Q:
[[215, 580, 898, 889, 230, 223, 146],
 [457, 187, 635, 783, 467, 115, 840],
 [517, 790, 486, 704, 629, 424, 182]]
A: 424

Q: [852, -924, 960, -635, -543, -423]
A: -543

Q:
[[2, 16, 2, 28],
 [17, 19, 17, 7],
 [-29, -35, -29, -6]]
A: -29

Q: [2218, 6884, 8977, 6133, 2307, 7879]
A: 2307

Q:
[[204, 797, -648, 744, -164, 478, 206],
 [182, 763, -99, 973, 891, 384, -433]]
A: 384

Q:
[[71, 42, 50, 96, 61],
 [63, 64, 73, 22, 43]]
A: 22
---
Input:
[[-35 -23 -27   4   7  -8]
 [  9 -25 -13  20  22   2]
 [-29 -19  30 -27  16 -33]]
Output: 30

Input:
[[-28  -3   4  15  -2]
 [  5   2 -16 -17 -34]
 [  9   1 -28  -4 -11]]
Output: -28

Input:
[[ -1  -7  -1  12   5  10]
 [ 10  22  29  37  20  32]
 [  5  16  12 -32 -10 -10]]
Output: 12

Input:
[[  5  15   3  39]
 [ 10  -5   1  35]
 [-11  27 -21  12]]
Output: -21

Input:
[[  5   6  -6 -15   9 -24]
 [-29 -11  -1  -7  -8  -9]
 [  2  -2   9  -3  31  -4]]
Output: 9

Input:
[[-27  11  26  23  37  -1]
 [ 15  20 -16 -19 -10  17]
 [ 23  27 -28 -35 -13  21]]
Output: -28

Input:
[[ 11  -1   7  -6   5   6]
 [ 10  -9  -3 -19   4   6]
 [ -2  32  -3   3   1   1]]
Output: -3

Input:
[[-10  22  19 -38 -20 -31 -16]
 [-12  33 -36  10 -13 -12  24]
 [-17 -31  23 -33  23 -34 -21]]
Output: 23

Input:
[[-6 31 -8  5 18 -7]
 [21 -3 -1 10  3  1]
 [34 -8 14 13  0 10]]
Output: 14

Input:
[[-23 -18 -14   8  28 -10   7]
 [-10  12 -14 -18 -17  27  33]
 [-17  15   7 -26 -39   6  12]]
Output: 7
---
[-23 -13  34  20] out 20

[[ -2  10 -32  15   7]
 [-19   1 -32  22  33]
 [-11  15 -32   6  -1]] out 7

[[-37  -3  -7  -1 -16]
 [ -8 -28 -19   3 -12]] out -16

[-26 -31 -33 -25 -18 -26 -28] out -28

[ 28 -21 -22 -19 -21] out -21

[[-10 -23  33  32]
 [ 15  39 -29 -34]
 [-11 -35   7  17]] out 32

[[ -7   7   4 -16  13  13   3]
 [ 30   4   4  15  -7   5   0]] out 3

[ -5   1   4 -31  -4] out -4
---
-14	17	-10	-11	-33 result: -33
7	-24	0	36 result: 36
-2	8	-39	-33	-29	-32	0 result: 0
-9	7	24	-35	21 result: 21
-13	-7	28	-32	-1	-18 result: -18
-3	-38	17	35	28	-4	33 result: 33
---
[[-5, -17, -18, 13, 20, 0, -26], [4, 17, 17, -13, -18, 1, 25], [5, -34, -18, 13, -13, 6, -33]] -> 6
[[-2, -4, -1, -5, -2, 3, 2], [-3, -4, -1, -2, -1, 4, 1], [-3, -2, -2, -3, -2, 1, -30]] -> 1
[[-4, -30, -1, 25], [9, -38, -4, 31], [21, 16, 14, -13]] -> 14
[[13, 7, 2, 15, 13, 4, 1], [12, 38, 9, 13, 15, -22, -9], [-5, 23, -3, -5, -8, 11, -4]] -> 11
[[17, 9, 2, 5], [35, -11, 3, 11], [27, 12, -1, 11]] -> -1
[[5, -34, -11, -7, -19, -5], [-4, 15, -10, -6, -18, -16], [3, 0, 33, -10, -4, -5]] -> -4
[[16, -16, -11, -9, -16, 19, 25], [-39, 1, 19, 17, 19, -35, -27], [-13, -25, -19, -12, 17, -8, -8]] -> -8
---
array([[ -1,  20,  18, -29,  22],
       [-35,  14, -15, -16,   7],
       [ 28, -15,   0, -18,  10]])
22

array([[-14,   8, -12,  -2, -10, -15],
       [-31,  35, -19,   1,  -9, -23],
       [ 22,  20,  17,   8,  -3,   2]])
-15

array([[  1,  16,  -9,  12,   4,   9,  -9],
       [  1,   8,  15, -31,  18,   9,  16],
       [  1,   8, -33,   1,   8, -31,   0]])
-9

array([[-37,  -5,  11,  19],
       [-27,  -8,  -7,  10],
       [  3,  -4, -10, -12]])
19

array([[ 18,  28, -19, -27,  31],
       [-28,   0, -35, -25,  34],
       [-13, -27, -22, -36,  22]])
31

array([[ 37,  18,   6, -14,   3],
       [-19,  -3,  -9,   7,   5],
       [-13, -14, -16,   5,   1]])
3
---
[[-26   6   0  20   0   0]
 [-12  19   0   0  39  28]
 [-20  -9   0  14   2   7]] ans = 20

[[-28   8 -13   3  36]
 [-31 -17  -3  31   8]
 [-15 -25 -22  -1  32]] ans = 31

[ 17  -2  19 -35   1  -7   4] ans = 4

[-12 -35  31  14] ans = -12

[ 19  22 -30  38 -19  34  27] ans = 27

[[ -3   9  -3   0  -3  -6]
 [  2 -13  32   2   1  -8]
 [  8 -17  33  -6 -10  15]] ans = 15

[ -2  13  14 -24  10 -31] ans = 10

[  7 -10 -19 -30  16 -15] ans = -10

[-29  11 -18  25   9] ans = 9

[ 19 -31  13   6] ans = 6
---
[ 87 214  16   3]
214, 3

[[613 698 162 606]
 [815 821  50 819]
 [ 85 872 306  87]]
872, 50

[[ 25 -48 -21  46]
 [-49  28  10 -29]]
46, -49

[ 25 880 735 452 649]
880, 25

[[364 586 863 292 507 549]
 [446 255 218 158 460 927]]
927, 158

[4569 9042 1819 2911]
9042, 1819

[[ 62 131 235 121 104  66 118]
 [220  42 147 122 100 231  76]
 [158 128 154 217 178 181 144]]
235, 42
---
[[  4 -24  -6  26 -26]
 [ 15  27  16  -3 -28]
 [ 28  -4 -24  -2   7]]: -26

[[-10  10  22 -12  38   1   7]
 [  6  -2 -22  25   7  25   7]
 [  0  -3  17 -15   4   5   7]]: 7

[[12 25 16 -3 -1 17 28]
 [-1 -3 -2  0  0 -2 -3]
 [ 5 11  7 -1  0  8 12]]: 28

[[ -6  16  17  25  12  20  19]
 [ 30  -2   0 -10 -21 -15 -15]
 [ 24  11  -8  -8  -3  -8 -28]]: 19

[[ -4  -2  17  -8   6 -22 -20]
 [ -8 -12  -9  -9  -8  28  21]
 [  7  17  21  -8   2 -26 -22]]: -20

[[  4 -21  27  14 -20]
 [ 13   1  29 -25  32]
 [ 13  28   0  29  19]]: -20

[[-2  8 -6  0]
 [ 1  7 -7 -1]
 [-7 -4 32 -1]]: 0

[[ -3 -14  -2   3]
 [  3  32   8   6]
 [  7  -9  -2 -16]]: 3
---
7608	7737	1316	7554
7113	4721	6571	7047
6254	8219	1521	6198
Answer: 7047

3	6	1	0	8	2
8	9	6	4	5	3
Answer: 9

150	136	95	11	98	106
61	30	94	100	219	144
69	51	159	10	178	123
Answer: 51

-443	-215	-502	0	-908	-141
716	-538	143	-594	441	369
Answer: -538

21	10	39	64	37	21	32
34	26	79	32	8	29	53
Answer: 79

20	43	30	57
78	29	32	34
Answer: 57

442	166	-656	799	-478	-98 Answer: 166
---
[[-14   7  28 -15]
 [ -2  14  27  -2]
 [ 18   3 -39  18]] --> 3

[-38  -6 -16 -35  -9] --> -16

[ 33 -13 -23  -9] --> -13

[-19  -4   8 -36  -7] --> 8

[[ 10  14   2  -2  35  18]
 [ 14  20   4  20  36  22]
 [  0 -22  -8  -6  -4 -24]] --> -6

[[-24  37  27 -19  -1  -7  -6]
 [-24   5  12 -22   0 -15   6]] --> 0

[[ -5 -24  33  20 -33  17   6]
 [  2  11 -13  14  17   3  -2]] --> 17

[-13 -20   1 -29 -15] --> 1

[[ 10   8  -4  23 -35]
 [-24 -13  23   2  20]] --> 23

[-26   1  -4  -9 -35   0   3] --> -35
---
[[ -3   6   0   4]
 [ -5 -15  -2  -3]
 [ -7 -38   1   3]] ==> 0

[[-12  13  -2   3  -3  -3]
 [ -2  20  -2  -2  -3   4]
 [ 18 -37 -14  13  18 -18]] ==> -3

[[  6   9   0   7   0  13]
 [ -1 -13   0  20   0 -13]
 [ 37  21   0  28   1 -29]] ==> 0

[[-18  11   4 -12 -19  22]
 [ 39  20  10  -8   2  -4]
 [ -2   6   3  12  15  24]] ==> -19

[[ -2   3  -7  36  -9]
 [  9  -1 -15   6   3]
 [  2  11  -8  39  -9]] ==> 36

[[14  1 -6 35]
 [14 -1 11 22]
 [ 3 -1  1  5]] ==> -6
---
[-1.622 -1.349 -0.854  1.469  0.149  0.128  0.441] -> 0.128
[-0.16 -0.17 -0.10 -0.04  0.13  0.18] -> 0.13
[ 0.09 -0.10  0.03 -0.05] -> 0.03
[  58.3 -131.3  155.2  130.3] -> 155.2
[-141.8  162.0  -64.3  130.8] -> -64.3
[  86.8 -155.6   70.4  153.5] -> 70.4
---
[-28   7 -10   4  18] --> -10, 18
[ 17  -8  22 -35  -9] --> 22, 22
[-15  17  39  -2 -36   2  -9] --> -2, 39
[  9 -33 -24  10 -24] --> -24, 10
[  9  31  15 -31   6] --> 15, 31
[ 21  20 -24  -1  24  32  20] --> -1, 32
[-28  14  22  26   4  22 -18] --> 26, 26
[ -7 -25  -9 -11  37] --> -9, 37
